Here are made-up nodes, facts about them, and rows of numbers that follow some of those facts. Name the node behind each unnamed row.

Some nodes and their rows:
[  8 -14   2  -1  -5  26  13 -39  11   6   8 -17   2  16  10 -25   8]: J_571
[ -1  -8  -2   8  -8  -5  18  -4  -9  -3   1 -16  -5  11 -11 -13   3]: J_255
[  4  13  -5   2  -8  -2  14 -11   5   3   5 -14  -3   3   8 -13   0]: J_259
[  0 -14   9   5   3   2  13   0  13  -4  -8 -10  -6   0   2 -27   4]: J_618
[  1 -25  12 -26  10 -14 -13 -10  -4  12 -29 -15 -21 -25 -11  15 -13]: J_910
[  6   2   7   4 -25 -24  15 -11 -13  13 -29 -25 -14 -11  -8   6  -7]: J_434
[ 14  14   7  -6 -29 -16  15 -12   8  20 -26 -16 -16  -8   9   6   0]: J_358
[ -1 -18   5 -16   9  -5 -11 -11  -8   4 -14 -15 -12 -18 -24  22  -9]: J_411
[ -1  20   7   6 -17  19 -16   6   3   4  -7  22   9  -4  -1  22   1]: J_975
[  7 -20 -19 -10 -14   3 -15  10   9   4   5  24 -12  -3 -14  -4  -6]: J_70
[  0 -21   7   0  -4  -3  17  -3   7  -4  -4  -8 -10  12   2 -35   5]: J_16
[-33  26  12  -9  -9  -1 -17  14 -10 -26  -3 -26  11  16  -7  24  -6]: J_952
[-23   5  11  -7  -9   6   6  18  24 -30  -6 -30 -10   9  -1 -26   0]: J_487
[-30  39   5 -20 -13   2 -18  12  -1 -19   2 -19   6  21  10  22  -3]: J_69
[ -4   5   1  -1  40 -29   4   7 -23  -4  16  24  11   2  17   5   8]: J_458
[ 14  15  -6  10  29  -8  26  -7  23  -3  11 -12  -3 -10  11  -9   8]: J_89
[  3   0   1  18  37  -9  26   2   6  -6   5 -13   0 -13  -2 -14   6]: J_66
[ 16 -18 -25   0 -25  17 -23  17  24  12   2  33 -11 -17 -18  -6 -10]: J_755
[ 12 -19  -6   2  -5  25 -24  12  38   5 -11  16  -7 -31 -15  -5 -13]: J_584
[  0 -17   6   7   3  16  18 -18   0   0   1 -21   0   6  -7 -22   5]: J_94
[ -6 -30  -2 -10  16  15 -13 -31  -9  -2   6 -22   1   0 -23   9 -10]: J_897
[  6  -4  -9   8  18 -25  27   7  -2  -4  15   8  -6   1  12 -25   8]: J_932
[ -9  -4   4 -12   0 -11  -9   4 -25  -2   4  22   3  16   9   7   4]: J_197

There are 3 kinds of fact about the nodes: θ, λ, κ.
J_116: θ J_974
J_135: θ J_424; λ 466; κ lusuple
J_151: θ J_388; λ 647; κ zuskam
J_16: θ J_723; λ 200; κ pletro
J_171: θ J_755; λ 16
J_2: θ J_905; λ 815
J_201: θ J_755; λ 344; κ gekla
J_204: θ J_116; λ 344; κ ritis
J_206: θ J_932; λ 344; κ dredrom
J_235: θ J_197; λ 815; κ ritis
J_236: θ J_4; λ 16
J_255: θ J_156; λ 344
J_259: θ J_197; λ 466
J_262: θ J_197; λ 344
J_268: θ J_458; λ 466; κ groniklor
J_276: θ J_942; λ 344
J_316: θ J_388; λ 16; κ groniklor
J_341: θ J_388; λ 344; κ tipal
J_354: θ J_941; λ 466
J_358: θ J_424; λ 815; κ groniklor
J_36: θ J_388; λ 815; κ dredrom
J_380: θ J_433; λ 344
J_388: θ J_932
J_4: θ J_475
J_411: θ J_46; λ 647; κ ritis
J_42: θ J_156; λ 815; κ groniklor
J_422: θ J_4; λ 200; κ groniklor
J_424: θ J_46
J_434: θ J_424; λ 344; κ vaflur
J_458: θ J_932
J_487: θ J_905; λ 200; κ dredrom
J_513: θ J_4; λ 344; κ tipal
J_531: θ J_70; λ 466
J_571: θ J_116; λ 815; κ lusuple
J_576: θ J_974; λ 200
J_584: θ J_941; λ 200; κ gekla
J_602: θ J_433; λ 16
J_618: θ J_197; λ 200
J_62: θ J_4; λ 647; κ gekla
J_66: θ J_932; λ 647; κ zuskam
J_674: θ J_723; λ 344
J_69: θ J_905; λ 466; κ pletro
J_70: θ J_475
J_723: θ J_156
J_755: θ J_941
J_881: θ J_116; λ 200; κ gekla
J_885: θ J_458; λ 344; κ traklak
J_89: θ J_932; λ 815; κ pletro
J_897: θ J_974; λ 344; κ bitam
J_903: θ J_458; λ 815; κ gekla
J_905: θ J_433
J_910: θ J_424; λ 200
J_94: θ J_974; λ 647; κ traklak
J_941: θ J_475
J_942: θ J_156
J_95: θ J_755; λ 647
J_952: θ J_905; λ 344; κ vaflur
J_973: θ J_941; λ 344; κ bitam
J_975: θ J_475; λ 16; κ gekla

Rows to name:
Some rows may be nodes named above.
[ -2  22  -2   6  49 -19   2  -6 -10   0  16   0  18  -9  22  24   3] : J_268
[ -5 -39  -3 -11  22  26 -13 -46 -15   1  11 -24   4   5 -24   7  -8] : J_204
[  2 -25  13 -25  10 -14 -13 -14  -5  12 -28 -14 -19 -25 -10  11 -13] : J_910
[-14  17   1   6 -16  -1  12   6   9 -18  -3 -28  -6   9  -8  -9  -3] : J_380
[  7   0  -2  -5 -24 -21  17  -1  -9   6  -6   3 -17  10   3 -20   3] : J_46
[ 10   8   1   0 -10   4  19  -6  21   3   0 -15  -6   4   8  -8   5] : J_235
[ -1 -34  13   0   2  27  15 -27   9   2  -1 -17   2  11   9 -42   6] : J_881
[ -2 -19   6   6   2  18  17 -19  -2   0   1 -20  -2   9  -6 -22   6] : J_94
[  9 -15   2  -2  -1  25  16 -40  17   4   7 -22   1  17   8 -22   9] : J_571
[  7  -4   2  -8 -28 -30  18  -2 -17  15 -18   1 -22   3   7 -13   1] : J_424
[-10 -25   7 -15   0  10  -9 -22 -33   7  11  17  11  31  10  -8   7] : J_116
[  5   9  -7  26  46 -20  29  -7   1  -8  13 -19   5 -17   2  -4   3] : J_341
[ 15   3 -21   0 -16  22 -22   1  31  13   2   9  -4 -23 -10  10 -15] : J_354
[  2 -18   6   6   1  18  17 -17  -6  -1  -2 -20   1   8  -3 -23   5] : J_94
[ -2 -24   7  -4  -9  -2  15   1  -2  -2  -3  -6 -11  10   0 -36   6] : J_16
[  0 -24   9   3   4  15  13 -19  14   1  -5 -15  -3   0   3 -37   6] : J_576
[  5  -5  -3  -5 -24 -19  16   1 -12   5  -7   8 -17   7   7 -20   2] : J_46
[  6   9  -6  23  48 -21  29  -1   2 -10  12 -21   5 -19   1  -5   3] : J_341
[ 13  20   1  17 -34  32 -20  20  16  13 -15  33  11 -17   2  20  -3] : J_171
[-12  13   0   8 -18   3  14   6   6 -17   0 -31  -6   8 -10  -8  -3] : J_380
[ -4 -41  -5 -10  25  25 -15 -47 -16  -1  10 -24   4   2 -21   5  -8] : J_204
[-28  42   7 -16 -18   6 -19  12  -2 -21   3 -17   8  18  12  24  -3] : J_69

